Below are the code and all the weights of a small trained network. Each question names an input and a target symbol and asks about switching units off, where a switched-off unit gives its printed mean instead of its output.

import numpy as np


def w(rows, s, z=0):
    codes = np.array(rows[::2]) - 128.0
    scale = np.full(codes.shape[1], s)
    scale[-1] = z or s
    return codes * scale


def norm(h):
    return h / np.sqrt((h * h).mean(-1, keepdims=True) + 1e-5)


def f(y):
    return np.maximum(y, 0)


def softmax(a):
    e = np.exp(a - a.max(-1, keepdims=True))
    return e / e.sum(-1, keepdims=True)


def log_softmax(a):
    a = a - a.max(-1, keepdims=True)
    return a - np.log(np.exp(a).sum(-1, keepdims=True))


def net(x, mask):
    ids = ['βδθξστω'.index(c) for c in x.split()]
    T = len(ids)
    res = E[ids] + P[:T]
    u = 0
    for l in range(2):
        r = norm(res)
        for j in range(3):
            rows = slice(2 * j, 2 * j + 2)
            q, k, v = (r @ M[l][rows].T for M in (Q, K, V))
            z = softmax(np.where(np.tri(T) > 0, q @ k.T / 2**0.5, -1e9)) @ v
            o = O[l][rows]
            res = res + np.where(mask[u + j], z, o[:, -1]) @ o[:, :-1]
        u += 3
        y = f(norm(res) @ A[l][:, :-1].T + A[l][:, -1])
        res = res + np.where(mask[u : u + 16], y, B[l][:, -1]) @ B[l][:, :-1]
        u += 16
    return log_softmax(norm(res)[-1] @ U[:, :-1].T + U[:, -1])


Q, K, V, O, A, B = {}, {}, {}, {}, {}, {}
E = w([
[140,194,121,93,157],'β',
[192,167,37,101,58],'δ',
[145,159,121,110,223],'θ',
[125,190,130,115,199],'ξ',
[157,207,159,149,232],'σ',
[194,132,159,228,46],'τ',
[79,65,103,252,113],'ω',
],0.011)
P = w([
[58,110,254,149,42],'0',
[208,169,25,98,156],'1',
[209,144,45,68,158],'2',
[210,117,50,59,153],'3',
[195,85,56,41,141],'4',
[191,70,65,33,133],'5',
[188,65,66,21,131],'6',
[186,61,68,13,126],'7',
],0.0066)
Q[0] = w([
[95,186,214,195,81],'L0H1',
[190,83,97,70,151],'L0H1',
[131,103,1,101,156],'L0H2',
[174,67,80,176,93],'L0H2',
[103,163,179,148,149],'L0H3',
[158,197,105,144,94],'L0H3',
],0.0093)
K[0] = w([
[218,143,151,77,140],'L0H1',
[102,118,117,184,130],'L0H1',
[116,82,27,134,140],'L0H2',
[125,97,70,253,83],'L0H2',
[164,143,146,65,116],'L0H3',
[106,102,211,136,135],'L0H3',
],0.012)
V[0] = w([
[254,225,148,59,106],'L0H1',
[221,99,51,136,211],'L0H1',
[95,92,79,140,71],'L0H2',
[32,119,111,149,153],'L0H2',
[156,123,104,150,91],'L0H3',
[50,64,149,160,121],'L0H3',
],0.0094)
O[0] = w([
[29,218,74,132,162,81],'L0H1',
[5,8,120,125,65,21],'L0H1',
[73,161,167,166,207,34],'L0H2',
[145,89,136,140,254,5],'L0H2',
[197,155,136,201,75,95],'L0H3',
[147,51,174,140,154,5],'L0H3',
],0.0083,0.003)
A[0] = w([
[143,153,116,201,179,97],'L0N1',
[55,147,143,197,171,43],'L0N2',
[130,94,181,146,175,92],'L0N3',
[151,86,106,153,165,161],'L0N4',
[115,143,104,197,190,9],'L0N5',
[147,164,112,87,105,176],'L0N6',
[57,140,122,197,205,1],'L0N7',
[144,198,128,150,165,63],'L0N8',
[130,143,135,50,104,68],'L0N9',
[72,161,123,147,147,40],'L0N10',
[178,8,113,108,142,115],'L0N11',
[135,154,117,89,162,112],'L0N12',
[152,174,116,137,123,75],'L0N13',
[23,128,133,160,158,8],'L0N14',
[195,96,167,62,53,136],'L0N15',
[103,91,146,183,88,235],'L0N16',
],0.013,0.0064)
B[0] = w([
[65,94,96,97,103,152],'L0N1',
[32,156,20,113,226,138],'L0N2',
[198,102,121,150,145,150],'L0N3',
[87,175,108,160,120,174],'L0N4',
[18,122,39,117,189,135],'L0N5',
[101,80,143,197,112,255],'L0N6',
[29,97,22,144,255,138],'L0N7',
[111,95,143,97,89,190],'L0N8',
[121,80,91,151,129,172],'L0N9',
[160,96,172,149,74,133],'L0N10',
[28,188,112,142,75,234],'L0N11',
[141,137,116,136,94,191],'L0N12',
[86,101,149,102,131,179],'L0N13',
[91,123,85,146,241,135],'L0N14',
[29,96,61,116,154,228],'L0N15',
[195,124,78,73,164,198],'L0N16',
],0.011,0.0087)
Q[1] = w([
[140,57,151,121,193],'L1H1',
[84,157,144,133,96],'L1H1',
[198,191,142,121,106],'L1H2',
[146,138,176,165,252],'L1H2',
[115,107,131,131,97],'L1H3',
[94,90,68,89,132],'L1H3',
],0.016)
K[1] = w([
[105,157,10,151,156],'L1H1',
[117,118,154,113,52],'L1H1',
[170,21,147,132,145],'L1H2',
[94,130,14,122,89],'L1H2',
[132,85,106,118,68],'L1H3',
[45,78,129,200,148],'L1H3',
],0.013)
V[1] = w([
[143,49,136,185,78],'L1H1',
[94,126,8,166,149],'L1H1',
[193,174,117,181,202],'L1H2',
[68,91,163,29,172],'L1H2',
[62,104,169,134,181],'L1H3',
[69,218,175,164,154],'L1H3',
],0.011)
O[1] = w([
[167,101,165,193,149,2],'L1H1',
[58,91,196,158,34,78],'L1H1',
[101,58,193,100,238,77],'L1H2',
[193,19,1,122,116,97],'L1H2',
[100,125,27,169,56,30],'L1H3',
[62,164,73,105,72,130],'L1H3',
],0.0095,0.0025)
A[1] = w([
[183,146,182,134,148,1],'L1N1',
[159,8,98,60,194,182],'L1N2',
[131,104,97,153,169,108],'L1N3',
[158,74,170,126,155,29],'L1N4',
[166,89,55,114,128,107],'L1N5',
[179,93,200,125,114,89],'L1N6',
[130,49,178,175,127,104],'L1N7',
[165,123,53,165,124,94],'L1N8',
[170,178,94,31,136,75],'L1N9',
[189,74,197,141,168,62],'L1N10',
[146,47,169,188,106,78],'L1N11',
[93,175,204,132,117,94],'L1N12',
[131,208,113,62,152,152],'L1N13',
[143,159,97,139,162,40],'L1N14',
[172,108,195,117,132,33],'L1N15',
[98,172,114,195,114,113],'L1N16',
],0.015,0.0065)
B[1] = w([
[127,106,161,132,248,142],'L1N1',
[126,92,147,73,33,228],'L1N2',
[98,123,101,84,146,160],'L1N3',
[80,150,79,78,92,138],'L1N4',
[168,171,197,120,148,216],'L1N5',
[108,174,97,58,114,147],'L1N6',
[99,105,117,154,157,166],'L1N7',
[163,155,178,162,177,192],'L1N8',
[92,86,73,173,180,233],'L1N9',
[63,158,33,88,94,157],'L1N10',
[183,108,109,184,115,165],'L1N11',
[182,137,183,124,106,178],'L1N12',
[83,75,118,132,115,254],'L1N13',
[111,97,166,146,78,145],'L1N14',
[83,171,73,146,126,143],'L1N15',
[131,126,117,64,155,196],'L1N16',
],0.014,0.0082)
U = w([
[8,142,4,160,209,4],'β',
[98,224,120,58,2,96],'δ',
[143,78,106,213,4,99],'θ',
[182,52,145,19,127,184],'ξ',
[215,214,50,169,148,176],'σ',
[116,181,205,109,233,215],'τ',
[97,58,205,218,205,54],'ω',
],0.01,0.0033)

Each question gives the input, a string of symbols that net reads in full, and the target symbol t.
The units are the heads (2 rows each of Q, K, V and O) and the neurons (one row each of A and B). Each row of codes is followed by its name. A weight is (code - 128) times the scale printed after its matrix; where a second scale follows, it is the last column's (O, A, B and U).
mask holds one flag per unit, layer by layer, with each layer's heads first. A switched-off unit (its flag False) gives its mean, the last column of its rows in O or B, instead of its output. The means were averaged over made-up inputs and are rounded, as every weight is.
A unit's drop is (log p(t) with every unit on - log p(t) with that unit switched off) / (log p(t) with every unit on - log p(t) with every unit switched off).
The circuit of an input: a set's keep is (log p(t) with only the set's units on - log p(t) with every unit switched off) / (log p(t) with every unit on - log p(t) with every unit switched off). Starting from the 12 units with the biggest drops (on a tie, the unit counted first), units are removed one at a time, each time the one whose removal leaves the highest keep (on an exact tie, the one counted first), for as long as the keep stays at least 0.8.
circuit, biggest first: the units of the circuit, biggest drop first
k most important neurons: the k neurons with the biggest drops, biggest first
k most important neurons of layer l: the k neurons of layer l with the biggest drops, biggest first
input θ δ ω ξ δ ξ ω β, target θ: circuit, biggest first -> L1H1
input ξ τ τ δ, target ξ: circuit, biggest first -> L0N11, L0H1, L1H2, L1N2
input θ δ τ δ δ δ β ξ, target θ: circuit, biggest first -> L1H1, L0N6
input σ β ω σ ω, target σ: 2 most important neurons -> L0N11, L0N4
input ξ β σ, target ξ: circuit, biggest first -> L0N11, L1N2
input ω β β ξ ω β, target ω: 4 most important neurons of layer 0 -> L0N15, L0N11, L0N16, L0N3
input ω β θ θ ξ ω θ δ, target ω: circuit, biggest first -> L0H1, L1H1, L0H2, L1H2
input τ ξ θ δ, target τ: circuit, biggest first -> L0H1, L1H2, L0N11
input ω β β ω, target ω: circuit, biggest first -> L0H1, L0H2, L1H2
input ω δ δ τ ξ β δ ξ, target δ: 2 most important neurons of layer 0 -> L0N3, L0N16
input ω ω θ ξ β ξ, target ω: 3 most important neurons -> L0N15, L0N11, L0N3
input θ β σ θ, target θ: circuit, biggest first -> L0H2, L1H1, L0N6
input σ τ ω ω ξ θ ξ ω, target θ: 2 most important neurons -> L0N3, L0N16
input θ σ β ξ δ, target θ: 2 most important neurons -> L0N11, L0N6
input β δ β ω ξ β δ ξ, target δ: 2 most important neurons of layer 1 -> L1N9, L1N13
input σ β β β ξ, target σ: 2 most important neurons -> L0N8, L0N11
input ω τ β θ β σ θ τ, target δ: 3 most important neurons -> L0N16, L0N6, L0N3
input θ ω ξ θ, target δ: 2 most important neurons of layer 0 -> L0N11, L0N6
input τ ξ β δ δ θ, target τ: most important neuron of layer 0 -> L0N11
input ξ σ δ θ β ξ σ ξ, target ξ: 3 most important neurons -> L0N11, L1N2, L0N15
input ω σ δ β β ξ τ ω, target ω: 4 most important neurons -> L0N11, L0N15, L0N3, L0N4
input ξ β θ ξ σ θ β β, target ξ: 3 most important neurons -> L0N11, L1N2, L0N15
input σ θ θ ξ β τ, target σ: 3 most important neurons -> L0N11, L0N15, L0N8
input σ β ξ ξ θ σ, target σ: 2 most important neurons -> L0N11, L0N8
input ξ δ β θ, target ξ: 3 most important neurons -> L0N11, L1N2, L0N8
input σ β β, target σ: 3 most important neurons of layer 0 -> L0N11, L0N8, L0N15
input σ σ β θ σ τ δ, target σ: 3 most important neurons of layer 0 -> L0N11, L0N15, L0N8
input δ β β δ ξ β δ, target δ: most important neuron -> L0N15
input β β θ θ β ξ ξ τ, target β: 2 most important neurons of layer 1 -> L1N9, L1N2
